Rows and roughly how far along a hidden order each lies, from 0 to 30:
In the rows, 128 means zero.
[115 125 141  83 118 129 147 126 134 132 115 112 101 135 140 145 133 129
 134 120 111 126 119 136 134 134 112 121 120 158 131 145 138 118 134 123
 151 119 114 138 118 120 121 148 134 110 112] : 10
[127 140  77  37 126 143 138 129 154  84 115 162 145 161 130 105 123 119
 147 105 140 124 107 139 159  63 143  96 153 116 111 134 174 118  99 142
 124 119  89 119 149 121 120 163 180 102 148] : 28
[134 206 105 206  52 125 156  90 227 119 155  86 156 172 114 129 135 121
 112 147 174 141  86 133 115 133  98 101 121 150 123  23 143 128 105 126
 136 121 147 142 134 121 171 115 244 173 109] : 13
[124 136 117 130 114 132 144 127 163  97 113 139 121 171 136 136 133 118
 137 121 140 124 107 140 139 119 130 115 131 146 129 117 143 130 117 134
 129 126 102 125 127 127 136 149 162 112 122] : 16
[117 157 102 128 106 121 163 124 142  75  90 158 149 186 134 124 131 123
 131 111 164 129 112 144 151 132 138 112 137 146 132 120 163 132 103 142
 159 122  97 129 141 118 162 155 175 117 127] : 20
[145  62 137  30 141 147  84 162 110 167 148 130  88  51 121 132 120 124
 134 126  65 108 135 115 126  56 128 131 113 103 113 152  96 121 160 106
  77 119 139 124 117 177  60 136  67 102 125] : 14
[133 115 124  91 127 152 105 139 146 139 158 126 103  83 125 134 130 127
 131 136  93 126 112 129 122  89 116 125 134 110 107 143 117 114 143 109
  93 120 136 127 122 133 104 150 135 117 141] : 15
[109 118 152  53 116 123 140 132 144 138 117 102  83 113 140 148 125 134
 134 107  95 122 122 131 141 141 116 122 123 140 120 158 135 116 146 116
 140 116 118 137 117 137  97 131 104 101 110] : 7
[131 100 168 133 101 154  95 146  99 156 137 116 113  85 139 174 144 128
 126 164  91 135 143 132 113 146 105 151 104 130 143 150 117 125 154 110
 109 137 144 137 111 118 114 125 112 132 130] : 8
[141 117  57   1 151 173 118 137 148 106 146 171 109 104 116  87 113 124
 150 106 110 118  96 135 154   1 142  95 163 107  91 158 145 104 114 133
 106 113  96 114 146 130  81 185 152  90 158] : 30
[159 153  82 206  95 146 145 127 161  52 141 171 185 174 127 123 133 113
 138 159 191 141 120 141 148 105 120 120 168 103 128  60 157 136 110 151
 109 142 121 119 153 118 173 151 215 123 157] : 30
[117  75 166   1 159 154 111 139  78 223 127 102  84  54 125 139 121 145
 120 111  30 115 138 123 115  98 122 136 101 144 147 208 101 117 155 111
 124 112 129 139  97 126  77 129  42  95 116] : 2
[147  91 144 125 138 144  80 149 137 224 176  86 113  47 111 152 120 135
 112 155  82 114 119 105  68  72 116 138  82 125 114 119  66 136 169  92
  62 129 170 133 114 189  92  90  96 151 101] : 0
[128 204 103 135  84 127 150 102 233 115 172  98 148 136 126 123 130 118
 120 136 143 137  82 133 117 118  98 103 140 132 112  47 138 118 119 118
 131 128 132 128 130 117 144 130 215 149 116] : 11
[131 187 122 199  84 118 148 116 216  94 138 119 163 159 137 141 137 108
 125 145 163 135 101 139 127 132 110 116 138 127 129  32 153 132 112 123
 131 143 131 122 134 133 161 126 207 149 125] : 14
[143 109 133 165  96 150  92 143 187 143 150 116 104  89 123 156 132 113
 126 151 105 126 121 122 103 116 120 136 126 120 119  95 104 136 146  97
  79 136 145 127 119 161 124 101 146 148 129] : 10
[115 200  79 116 104 119 176 105 168  73 125 145 141 193 122  95 123 138
 125 101 158 135  96 143 154 112 131 101 150 140 114  97 167 115  96 147
 162 108 102 133 144  93 185 171 214 117 131] : 21
[110 205  95  96 100 110 168  97 237 120 157  78 135 156 129 114 121 128
 120 109 136 126  75 135 130 107 104  97 135 136  91  67 136 106 114 113
 155 117 120 129 128 118 125 137 198 133 107] : 8
[118 128 115  68 129 132 138 131 151 118 127 129 102 118 132 140 123 128
 138 111  83 123 110 134 141  99 128 110 133 136 112 145 144 120 129 122
 131 117  88 128 126 146 106 149 139 100 120] : 13
[ 84 209 126 181 116  97 210  83 111  75  76 131 113 233 146 115 151 141
 119 102 176 152 112 156 160 239 122 121 134 186 156 140 185 126  87 161
 249 113  98 148 133  46 201 162 200 113 118] : 11
[123 165  82 130 102 145 169 106  99  67 102 170 142 174 123 102 138 134
 133 121 178 143 124 151 166 137 134 113 159 147 144 141 176 121  87 172
 175 113 103 138 148  71 182 180 223 113 149] : 29
[145 200  67 210  83 124 152 117 146  53 153 145 175 199 117 111 133 125
 131 146 205 145 101 140 142 114 114 106 165 109 105  56 164 121  95 149
 124 133 125 125 156 101 178 176 255 142 147] : 27
[136 105 161 154 103 142 100 141 153 159 167  94 116  70 126 161 133 127
 123 151  97 129 122 125 104 125 105 140 110 131 118 113 101 125 157  96
  78 132 155 131 114 154 125 110 121 139 119] : 5
[130 155 124 210  94 117 142 127 176  67 108 144 163 175 144 145 141 109
 133 142 168 135 120 142 140 149 128 127 142 132 144  62 151 142 112 134
 137 142 110 121 137 127 174 140 171 131 130] : 17
[160 141  82 135 114 167 109 124 177 121 169 157 138 122 114 118 131 108
 134 157 149 138  96 134 127  35 127 113 152 108 117  88 123 127 121 130
  82 132 119 115 140 143 134 159 221 126 155] : 25
[101 181 126 138 102 107 184 104 190  97 107 109 123 192 139 127 134 122
 121 105 159 130 105 140 141 169 129 114 127 159 128  81 157 130 102 137
 186 123 109 135 128 114 159 128 178 131 114] : 10
[147 162  71 124 107 142 143 133 179  67 145 167 171 166 120 104 125 114
 142 134 161 128 104 138 152  84 128 106 170  97 108  86 153 122 101 137
  94 132 107 112 159 130 143 169 214 120 152] : 29
[152 155  67 130 117 157 121 131 164  94 153 168 156 143 122 111 129 114
 141 139 152 130  98 141 139  49 124 111 161 106 118  88 147 119 110 136
  87 133 108 113 147 122 139 175 217 115 157] : 27
[148 167  88 179  79 143 135 116 206 103 158 135 153 154 120 131 133 109
 128 156 170 135  98 135 124  98 108 112 146 124 122  42 130 130 111 129
 103 134 131 125 140 133 154 137 232 146 131] : 19
[137  75 115  38 155 142 100 167 146 110 141 159  87  75 127 118 113 119
 147 102  96 106 124 124 146  28 148 114 151  83  90 141 116 119 147 110
  69 120 108 113 131 182  60 161  99  88 142] : 21
[133 207  77 101  89 133 162  93 221 129 186  94 147 137 114 100 121 129
 116 125 141 132  68 133 119  69  96  91 150 118  89  49 136 102 109 114
 119 119 137 127 135 109 134 153 247 165 122] : 14
[146  81 180 245  75 157  99 144 142 134 111 137 118 112 141 187 156 101
 131 185 125 138 141 135 112 178 115 154 113 142 168  90 111 155 142 118
 107 152 138 134 116 143 163  90 122 145 134] : 11
[163 107  85  86 143 175  66 147 139 168 189 130 110  46 103 109 115 115
 128 150  93 116 106 115 104  18 131 124 126  83  93 144  90 121 150 104
  56 124 148 115 130 169  94 133 133 132 151] : 21
[131 159 140 203  85 137 136 114 200 129 141 104 138 136 139 150 139 111
 125 151 135 138 103 137 120 129  99 126 125 138 137  59 124 129 125 119
 129 139 134 130 119 125 147 122 187 148 116] : 9
[119 221  82 226  83  97 176 105 213  37 138 138 165 204 132 113 135 124
 127 125 212 146  96 142 144 167 118 100 171 114 102  48 172 123  93 142
 150 132 121 125 155  92 178 161 221 141 133] : 21
[140 156  87  34 132 144 122 128 182 138 183 126 101  85 110  99 109 137
 128 107  81 123  85 127 126  44 120 102 149 106  69 136 121  98 134 101
  83 111 128 125 131 124  81 166 176 113 137] : 16
[161 100 112 104 133 165  66 153 133 161 173 147 105  57 120 127 125 111
 131 156  96 122 115 120 110  56 130 135 128  92 105 136  92 126 151 105
  50 134 140 116 128 163  96 136 123 124 156] : 20
[145  64 106   1 186 153  88 166  85 172 163 158  87  30 118  96 101 127
 137  98  60  97 128 117 132   1 144 120 129  84 103 212  98 110 157 111
  65 109 119 112 124 182  38 173  40  75 147] : 19
[162 101 122 169 108 172  84 144 140 146 156 143 109  88 115 138 137 104
 128 164 131 125 124 125 109  86 128 136 118 125 132 102 100 144 136 115
  70 133 151 125 128 155 142 111 145 145 148] : 19
[134 138 139 173  94 140 118 128 196 137 157 100 115 104 128 150 134 120
 124 153 124 132 108 129 109 123 106 127 136 121 119  83 115 122 140 102
  99 134 146 127 117 133 131 113 175 146 126] : 9
[133 120  92  62 139 160 112 133  92 109 106 171 108 139 134 132 134 125
 141 126 126 128 113 142 144  75 133 114 137 142 131 143 158 124 120 142
 118 120  97 127 131 117 126 169 157  92 142] : 21
[115 141 147 121  99 122 140 122 174 138 130  86 105 114 141 150 130 130
 130 128 101 128 112 133 126 142 107 118 124 134 118 109 133 117 133 106
 135 125 131 134 120 133 111 124 134 121 110] : 6
[134 142 132 127 100 150 120 126 154 144 149 112 115 114 132 146 137 122
 132 153 111 137 104 134 119 120 103 129 132 120 124 101 128 115 140 119
 107 133 131 129 122 116 132 141 176 124 135] : 13
[126 189 117 156  72 136 153 103 216 125 157  90 141 151 125 132 134 118
 120 144 143 138  92 138 115 126  97 109 131 138 120  48 129 121 117 118
 144 129 138 130 125 118 149 127 205 146 116] : 10
[118 146  94  82 121 118 158 129 181  79 108 135 133 171 138 119 125 117
 138 101 150 119 106 136 145 103 139 106 144 137 111  98 146 128 111 134
 134 123  92 121 144 142 122 144 143 108 122] : 18
[157  74 138 141 115 164  68 148 125 179 155 129 105  53 122 147 128 109
 130 169 108 123 126 116  99  84 121 140 109 104 124 126  84 136 156 102
  64 133 145 124 114 167 110  96 109 146 136] : 14
[132 181 112 242  82 118 146 129 199  57 129 143 173 194 135 141 142 113
 127 147 191 141 111 141 131 152 117 120 146 125 134  37 157 138 105 142
 126 144 124 124 143 119 179 142 233 146 135] : 19
[141 183  97 250  80 119 148 119 200  51 140 151 182 189 130 130 135 117
 133 145 196 140 110 139 143 146 121 117 161 109 118  36 155 133 103 139
 123 142 128 120 152 123 174 153 226 140 141] : 23
[125  94 129  79 142 143 124 151  97 113 113 162  98 109 143 142 131 126
 148 124 112 120 129 138 154  91 131 128 136 122 128 165 138 118 142 136
 116 124 102 124 124 133 104 172 123  80 136] : 19
[124 193 113 237  69 114 165 105 204  94 132 109 168 184 134 143 143 114
 118 150 183 141 102 135 125 170 107 118 133 140 136  35 147 135 104 133
 157 136 135 134 134 111 181 117 248 166 119] : 13
[114 153 104  90 117 125 168 123 143  89 104 143 132 174 138 126 133 121
 134 114 152 127 101 143 145 116 136 108 134 152 128 124 151 129 109 141
 163 123  96 128 135 129 147 153 159 102 127] : 17
[114 110 174 136  97 119 133 130 179 133 116 100 102 118 149 169 134 122
 133 135 111 126 125 131 126 169 112 125 117 142 123 117 124 125 144 107
 127 131 122 133 112 143 109 106 137 123 106] : 5
[108 152 131  90 112 115 157 110 174 134 120  95 111 144 140 136 128 133
 127 114 149 127 100 133 135 145 108 110 119 152 123 129 141 113 125 118
 155 116 112 138 120 118 109 135 150 124 103] : 7
[149  83 139 162 106 157  78 149 158 142 151 128 111  75 124 148 133 109
 130 160 109 126 123 124 110  92 125 137 125 113 117 113 100 136 147 100
  66 138 150 123 125 161 110  98 147 137 140] : 15
[139  73 124  34 153 162  93 154  67 190 142 141  79  55 118 138 117 133
 134 128  67 114 136 121 126  53 131 126 112 116 129 211 100 115 169 115
  82 110 134 131 118 152  73 149  81  94 138] : 15
[124 156  97 120 104 126 159 127 151  61  94 167 142 195 132 100 134 121
 139 115 172 132 124 143 159 134 144 109 154 132 133 106 173 129  99 153
 155 126  95 125 148 117 155 158 180 117 139] : 26
[112  89 153  18 149  94 125 169 214  44 108 147 145 113 171 140 111 105
 162  95 111 101 140 131 175 100 130 114 163  70 101 122 138 118 142 108
  94 145  83  98 136 192  40 153  53  74 134] : 17
[127 189  83 148 106 123 161 114 195  86 140 138 156 175 127 112 130 123
 131 123 167 133  95 141 143 136 121 106 151 122 112  76 155 122 103 144
 136 125 106 123 143 111 154 162 228 128 132] : 20
[142 186  58 206  70 123 142 125 203  37 146 164 183 191 123 104 127 114
 141 140 218 140 110 137 162 112 120 107 187  79  98  47 166 122  98 143
 105 139 124 114 168 112 163 167 252 138 159] : 30
[141  60 108  17 160 164  99 169  97 135 128 167  81  68 124 122 119 126
 145 108  86 115 136 125 145  54 143 128 146 104 110 207 119 120 154 124
  79 118 109 121 129 152  77 171  83  79 153] : 23
[126 149 101 124 114 133 133 122 160  92 123 139 140 150 135 131 132 117
 134 120 155 129 102 141 137  98 131 109 138 136 123  95 149 127 115 133
 134 127 106 124 133 129 141 149 185 115 114] : 17
[131 156 103 106 113 144 131 127 175 114 148 130 129 124 132 129 128 119
 134 135 125 131  96 138 129  88 115 114 146 125 111 113 136 117 122 120
 113 129 118 124 132 125 123 157 189 123 132] : 16
[129 218  80 238  84 101 159 109 195  15 129 156 161 216 133 113 134 119
 139 138 214 150 111 142 168 178 118 110 179  68 100  50 179 126  94 148
 145 137 125 123 162  87 180 166 255 138 150] : 29
[119 174  64  72 112 140 169 105 128  73 116 159 146 200 128  94 130 135
 135 110 147 138 112 149 168 118 134 100 162 142 128 150 180 111  90 162
 173 110  96 134 151  66 159 180 200 105 152] : 29
[129 132 134 148  98 138 125 120 187 136 152 102 122 110 135 149 133 119
 127 152 112 133 106 131 114 127 105 123 136 127 117  83 125 121 135 106
 116 135 139 129 122 120 117 128 172 140 128] : 10
[130 161  92 113 107 136 156 123 161  75 130 156 155 175 121 104 125 123
 135 117 167 130 107 137 156  89 133 102 163 118 114 102 165 120 101 146
 130 124 107 122 152 119 153 161 208 121 145] : 27
[132  78 126  47 154 155 115 162  85 123 123 168  85  96 133 130 127 128
 144 120  80 120 138 135 156  82 133 126 139 120 113 202 134 116 143 127
 100 121 103 125 127 138  90 180 105  80 146] : 20
[107 111 164   1 164 127 133 128 140 239 149  62  92  52 116 128 111 157
 103  85  48 106 114 115  90 100 127 127  91 156 116 157  83 115 154  84
 124 113 134 131  93 152  68 110  39 115  85] : 0
[150 165 113 188  76 152 143 113 204 129 147 121 145 153 118 135 136 109
 127 154 156 136  98 135 116 110 106 110 137 138 135  39 127 137 115 128
 111 130 138 130 134 130 165 112 218 156 125] : 17
[112 160  88  69 127 119 170 121 164  86 112 137 135 155 139 108 121 129
 139  94 146 120  98 136 152  91 134 105 144 132 108 135 155 118 110 133
 152 115  90 123 139 125 123 155 150 101 126] : 17
[130 171  98 192  92 116 151 122 194  68 139 146 169 165 134 124 135 115
 131 133 185 133 106 141 142 124 125 112 154 117 124  51 154 126 102 138
 126 137 119 118 145 128 165 154 233 132 135] : 20
[111 148 108  99 121 126 153 124 127  73  94 149 147 197 141 123 133 120
 144 112 147 127 120 143 159 118 141 114 146 142 129 127 161 128 103 148
 156 127  93 124 147 116 145 155 157 106 134] : 22
